Below are the code and all the weights of a small trained network. Each question names an input and a target symbol and asks about switching units off, where a switched-off unit gives its printed mean instead of its output.

import numpy as np


def w(rows, s, z=0):
    codes = np.array(rows[::2]) - 128.0
    scale = np.full(codes.shape[1], s)
    scale[-1] = z or s
    return codes * scale


def norm(h):
    return h / np.sqrt((h * h).mean(-1, keepdims=True) + 1e-5)


def f(y):
    return np.maximum(y, 0)


def softmax(a):
    e = np.exp(a - a.max(-1, keepdims=True))
    return e / e.sum(-1, keepdims=True)


def log_softmax(a):
    a = a - a.max(-1, keepdims=True)
    return a - np.log(np.exp(a).sum(-1, keepdims=True))


def net(x, mask):
    ids = ['ΘΞΦΨΩβζηλμτ'.index(c) for c in x.split()]
    T = len(ids)
    res = E[ids] + P[:T]
    r = norm(res)
    for j in range(3):
        rows = slice(3 * j, 3 * j + 3)
        q, k, v = (r @ M[0][rows].T for M in (Q, K, V))
        z = softmax(np.where(np.tri(T) > 0, q @ k.T / 3**0.5, -1e9)) @ v
        o = O[0][rows]
        res = res + np.where(mask[j], z, o[:, -1]) @ o[:, :-1]
    y = f(norm(res) @ A[0][:, :-1].T + A[0][:, -1])
    res = res + np.where(mask[3:7], y, B[0][:, -1]) @ B[0][:, :-1]
    return log_softmax(norm(res)[-1] @ U[:, :-1].T + U[:, -1])


Q, K, V, O, A, B = {}, {}, {}, {}, {}, {}
E = w([
[123,150,203],'Θ',
[139,122,149],'Ξ',
[160,158,7],'Φ',
[225,123,106],'Ψ',
[179,172,167],'Ω',
[131,109,163],'β',
[132,110,164],'ζ',
[137,121,149],'η',
[131,110,162],'λ',
[104,144,142],'μ',
[131,111,162],'τ',
],0.02)
P = w([
[102,139,10],'0',
[137,100,152],'1',
[137,101,156],'2',
[136,103,151],'3',
[134,102,152],'4',
[133,100,152],'5',
[132,99,153],'6',
[131,101,151],'7',
[128,100,153],'8',
[129,99,154],'9',
[128,100,150],'10',
[127,96,153],'11',
[127,100,152],'12',
[125,95,156],'13',
],0.011)
Q[0] = w([
[160,238,150],'H1',
[166,7,127],'H1',
[83,98,156],'H1',
[71,139,92],'H2',
[209,129,174],'H2',
[117,108,156],'H2',
[86,153,119],'H3',
[148,147,128],'H3',
[125,72,172],'H3',
],0.019)
K[0] = w([
[171,174,247],'H1',
[99,157,41],'H1',
[36,103,112],'H1',
[139,189,156],'H2',
[133,56,41],'H2',
[54,110,115],'H2',
[73,52,178],'H3',
[130,130,144],'H3',
[51,214,96],'H3',
],0.014)
V[0] = w([
[210,224,93],'H1',
[80,104,174],'H1',
[201,201,165],'H1',
[139,64,64],'H2',
[159,36,94],'H2',
[117,206,179],'H2',
[137,29,96],'H3',
[110,254,115],'H3',
[66,84,112],'H3',
],0.0099)
O[0] = w([
[221,174,86,209],'H1',
[60,118,200,46],'H1',
[193,144,204,121],'H1',
[109,64,162,255],'H2',
[71,45,167,235],'H2',
[223,218,33,13],'H2',
[172,189,70,169],'H3',
[18,136,254,123],'H3',
[105,188,78,108],'H3',
],0.0062,0.0051)
A[0] = w([
[129,190,10,79],'N1',
[182,102,124,3],'N2',
[236,110,108,64],'N3',
[108,100,202,129],'N4',
],0.014,0.0057)
B[0] = w([
[214,228,179,149],'N1',
[176,2,46,154],'N2',
[85,59,166,220],'N3',
[150,211,42,254],'N4',
],0.0093,0.0079)
U = w([
[70,173,255,209],'Θ',
[140,149,47,52],'Ξ',
[208,205,105,147],'Φ',
[209,35,151,5],'Ψ',
[194,180,236,165],'Ω',
[78,112,151,147],'β',
[75,107,155,164],'ζ',
[124,147,82,76],'η',
[82,117,151,114],'λ',
[64,245,125,185],'μ',
[71,107,145,130],'τ',
],0.016,0.0025)

Each question gives the input, a string of symbols that net reads in full, and the target symbol t.
The units are the heads (3 rows each of Q, K, V and O) and the neurons (one row each of A and B). Each row of codes is followed by its name. A weight is (code - 128) times the scale printed after its matrix; where a second scale follows, it is the last column's (O, A, B and U).
mask holds one flag per unit, heads first, then neurons. A switched-off unit (its flag False) gives its mean, the last column of its rows in O or B, instead of its output. The means were averaged over made-up inputs and are rounded, as every weight is.
A unit's drop is (log p(t) with every unit on - log p(t) with that unit switched off) / (log p(t) with every unit on - log p(t) with every unit switched off).
The circuit of an input: a set's keep is (log p(t) with only the set's units on - log p(t) with every unit switched off) / (log p(t) with every unit on - log p(t) with every unit switched off). Starting from all 7 units, units are removed one at a time, each time the one whose removal leaves the highest keep (on an exact tie, the one counted first), for as long as the keep stays at least 0.8.
units of the circuit, in order: the units of the circuit, biggest drop first
unit that matters most: the unit with the biggest drop
k most important neurons: the k neurons with the biggest drops, biggest first
heads that matter: for each layer, one digit per head in row order, 1 if its drop is at least 0.15 and else 0, layers parted by /
input Ξ τ λ Ω τ Ψ η Ψ Ψ Ψ Ξ Θ τ, target Ξ: units of the circuit, in order : [N4, N3, H1]
input Φ ζ η Φ ζ Ω Ψ μ ζ Φ λ λ, target Φ: unit that matters most : H3
input Ω Φ ζ Ψ β Φ τ, target Ω: heads that matter : 101
input Φ ζ Ξ μ λ μ Ψ Φ μ τ, target Φ: 2 most important neurons : [N4, N3]
input Θ Ξ τ ζ Θ Ξ ζ λ, target Θ: heads that matter : 001
input μ μ τ τ τ Φ τ Ω Θ Ψ Θ η Ω λ, target μ: heads that matter : 011
input Ω λ Ξ Ψ Ψ β Ψ ζ η β Ξ Ξ, target Ω: heads that matter : 101
input Ξ Θ β, target Ξ: 2 most important neurons : [N4, N3]
input μ ζ β Θ Ψ Ω Φ Ξ Ξ Φ Ξ, target μ: units of the circuit, in order : [H3, N4, N3]
input Ξ η ζ β ζ η, target Ξ: units of the circuit, in order : [N4, H3]
input μ λ Φ ζ τ ζ ζ τ, target μ: units of the circuit, in order : [N4, H3, H2]
input Ξ μ Ξ ζ β Ψ λ β Ψ Ψ μ μ ζ, target Ξ: heads that matter : 100
input Φ Ψ η μ μ λ Φ Ω Θ Ψ ζ Ξ, target Φ: units of the circuit, in order : [N4, N3]
input Ξ Θ β ζ τ Θ Ξ λ, target Ξ: units of the circuit, in order : [N4, N3, H1]
input Ω Φ μ ζ τ Ω τ ζ, target Ω: units of the circuit, in order : [H3, H1, N3, N4]
input Ξ Φ Θ Ψ Ψ Ξ η ζ τ μ λ τ λ, target Ξ: 3 most important neurons : [N4, N3, N1]
input Ξ Ψ Ψ β τ ζ λ ζ Ψ μ Ξ τ η, target Ξ: unit that matters most : N3
input Ξ Ω Ψ μ Φ Ξ Ξ η Ω Θ ζ, target Ξ: units of the circuit, in order : [N4, H1, N3]
input τ Θ Φ ζ μ τ μ μ, target μ: units of the circuit, in order : [H1, H2]
input Θ μ Ω Φ Ω τ Ξ Ξ, target Θ: units of the circuit, in order : [H3]
input Ξ λ μ β μ β β λ λ τ Ψ ζ Ξ, target Ξ: 2 most important neurons : [N3, N4]
